Here is a tiny trained network, its code and every weight. The questions are about switching its units off for an input and a class, where a switched-off unit gives its printed mean instead of its output.

import numpy as np


def w(rows, s, z=0):
    codes = np.array(rows[::2]) - 128.0
    scale = np.full(codes.shape[1], s)
    scale[-1] = z or s
    return codes * scale


def f(y):
    return y / 2 * (1 + np.tanh(0.7978845608 * (y + 0.044715 * y**3)))


def log_softmax(a):
    a = a - a.max(-1, keepdims=True)
    return a - np.log(np.exp(a).sum(-1, keepdims=True))


def net(x, mask):
    res = np.array(x, float).reshape(1, 7) / 4 @ E
    y = f(res @ A[0][:, :-1].T + A[0][:, -1])
    res = res + np.where(mask, y, B[0][:, -1]) @ B[0][:, :-1]
    return log_softmax(res[-1] @ U[:, :-1].T + U[:, -1])


A, B = {}, {}
E = w([
[158,161,140,80,151,72,58,74,177,147,73,104],'x0',
[81,185,126,228,219,151,132,128,66,64,104,78],'x1',
[162,144,191,92,108,142,83,94,177,119,167,81],'x2',
[244,83,107,117,136,80,140,145,103,134,1,150],'x3',
[218,90,236,164,180,174,165,105,104,73,107,111],'x4',
[103,65,131,144,75,75,86,247,60,184,103,30],'x5',
[122,120,125,90,71,141,158,170,156,109,159,219],'x6',
],0.0077)
A[0] = w([
[130,128,151,27,64,187,144,84,194,131,122,215,213],'N1',
[78,191,93,209,177,141,121,68,124,72,168,116,229],'N2',
[139,105,231,178,175,159,83,103,101,91,109,39,252],'N3',
[125,124,131,200,169,199,222,123,86,73,113,154,189],'N4',
[86,218,74,137,124,133,57,53,128,122,151,150,165],'N5',
[170,128,175,37,116,159,166,91,198,114,179,228,207],'N6',
[99,79,17,60,42,30,92,207,98,202,117,129,222],'N7',
[175,126,133,186,200,161,205,140,44,78,132,133,213],'N8',
[214,104,207,116,140,90,88,138,102,160,69,51,219],'N9',
[139,114,253,142,126,126,68,129,114,154,125,55,180],'N10',
[160,117,131,79,100,123,145,62,215,95,123,192,247],'N11',
[132,84,180,82,127,164,127,81,176,132,139,190,164],'N12',
[130,139,122,210,176,199,209,155,84,81,133,173,154],'N13',
[75,105,118,138,58,179,116,185,87,151,149,86,206],'N14',
[72,235,112,136,175,153,81,86,142,111,144,91,163],'N15',
],0.0069,0.002)
B[0] = w([
[182,95,189,110,58,43,196,117,157,200,208,191,218],'N1',
[67,192,107,66,238,173,123,127,146,116,107,183,191],'N2',
[168,161,145,116,148,169,109,43,156,2,165,64,207],'N3',
[13,160,170,181,156,147,201,96,73,74,116,141,191],'N4',
[103,187,91,63,114,161,98,129,211,195,89,179,177],'N5',
[169,141,175,105,81,63,213,36,141,178,221,204,225],'N6',
[141,19,24,216,57,186,88,224,159,227,106,152,250],'N7',
[106,108,154,143,164,148,176,56,62,78,104,116,195],'N8',
[229,62,124,126,160,96,71,96,138,66,106,64,215],'N9',
[185,109,165,121,82,153,55,113,144,53,199,63,189],'N10',
[180,143,199,63,138,42,176,98,146,216,137,229,208],'N11',
[142,118,193,105,96,94,178,87,147,130,164,145,180],'N12',
[80,146,167,169,178,147,206,158,52,119,57,149,187],'N13',
[45,76,184,148,106,200,158,141,166,76,169,101,176],'N14',
[70,191,97,54,200,152,56,132,209,135,132,146,182],'N15',
],0.0069,0.012)
U = w([
[158,141,183,88,74,36,187,85,137,159,212,176,233],'0',
[71,216,101,59,187,145,81,115,183,140,130,150,255],'1',
[66,155,157,168,172,150,202,107,27,80,91,130,104],'2',
[187,131,167,112,130,137,66,85,135,41,179,44,33],'3',
[201,85,68,142,119,66,89,144,113,154,1,135,87],'4',
[65,87,99,176,22,182,108,214,131,167,185,120,21],'5',
],0.0091,0.0007)

Each question gives the input, the list of numbers given to net, and the class t.
The units are the neurons (one row each of A and B). Each row of codes is followed by its name. A weight is (code - 128) times the scale printed after its matrix; where a second scale follows, it is the last column's (A, B and U).
mask holds one flag per neuron, in row order. A switched-off neuron (its flag False) gives its mean, the last column of its row in B, instead of its output. The means were averaged over made-up inputs and are rounded, as every weight is.
A unit's drop is (log p(t) with every unit on - log p(t) with that unit switched off) / (log p(t) with every unit on - log p(t) with every unit switched off).
The circuit of an input: a set's keep is (log p(t) with only the set's units on - log p(t) with every unit switched off) / (log p(t) with every unit on - log p(t) with every unit switched off). Starting from the 12 units with the biggest drops (on a tie, the unit counted first), units are removed one at a time, each time the one whose removal leaves the highest keep (on an exact tie, the one counted first), for as long as the keep stays at least 0.8.
circuit, biggest first: the units of the circuit, biggest drop first
top k neurons: the k neurons with the biggest drops, biggest first
drop when u is switched off: that unit's drop, to one decimal
input [-8,4,-2,-4,-8,0,-3], class 1: circuit, biggest first -> N2
input [-3,3,8,-7,-8,-5,4], class 1: top 3 neurons -> N15, N2, N5
input [2,5,-4,4,-2,3,-8], class 3: circuit, biggest first -> N3, N9
input [-1,3,-3,5,-8,-4,-2], class 1: top 2 neurons -> N9, N5
input [0,3,-3,-1,-6,3,-7], class 5: top 4 neurons -> N7, N11, N14, N3
input [8,-5,0,1,5,8,6], class 4: top 2 neurons -> N9, N7
input [-7,7,7,5,2,-8,7], class 2: top 2 neurons -> N13, N4
input [-7,-2,-3,3,3,7,-4], class 5: top 2 neurons -> N7, N14
input [8,7,8,-4,3,-6,-4], class 1: top 2 neurons -> N15, N2
input [-2,7,-4,-5,-2,-4,-5], class 1: top 3 neurons -> N15, N2, N5
input [-5,-3,3,-7,2,4,-3], class 3: top 2 neurons -> N7, N10
input [6,8,3,-5,8,-7,-2], class 1: top 2 neurons -> N15, N2
input [-6,2,3,-6,-1,6,-7], class 3: top 3 neurons -> N3, N7, N10
input [-1,7,8,-3,5,-6,-1], class 2: circuit, biggest first -> N4
input [5,2,-6,5,4,-2,-6], class 3: top 2 neurons -> N9, N3
input [-4,-6,-3,4,-7,0,3], class 5: drop when N7 is switched off -> 1.4
input [-4,-5,-4,8,-7,-3,-4], class 4: drop when N7 is switched off -> -0.1
input [-4,7,5,7,4,1,6], class 2: drop when N6 is switched off -> 0.0
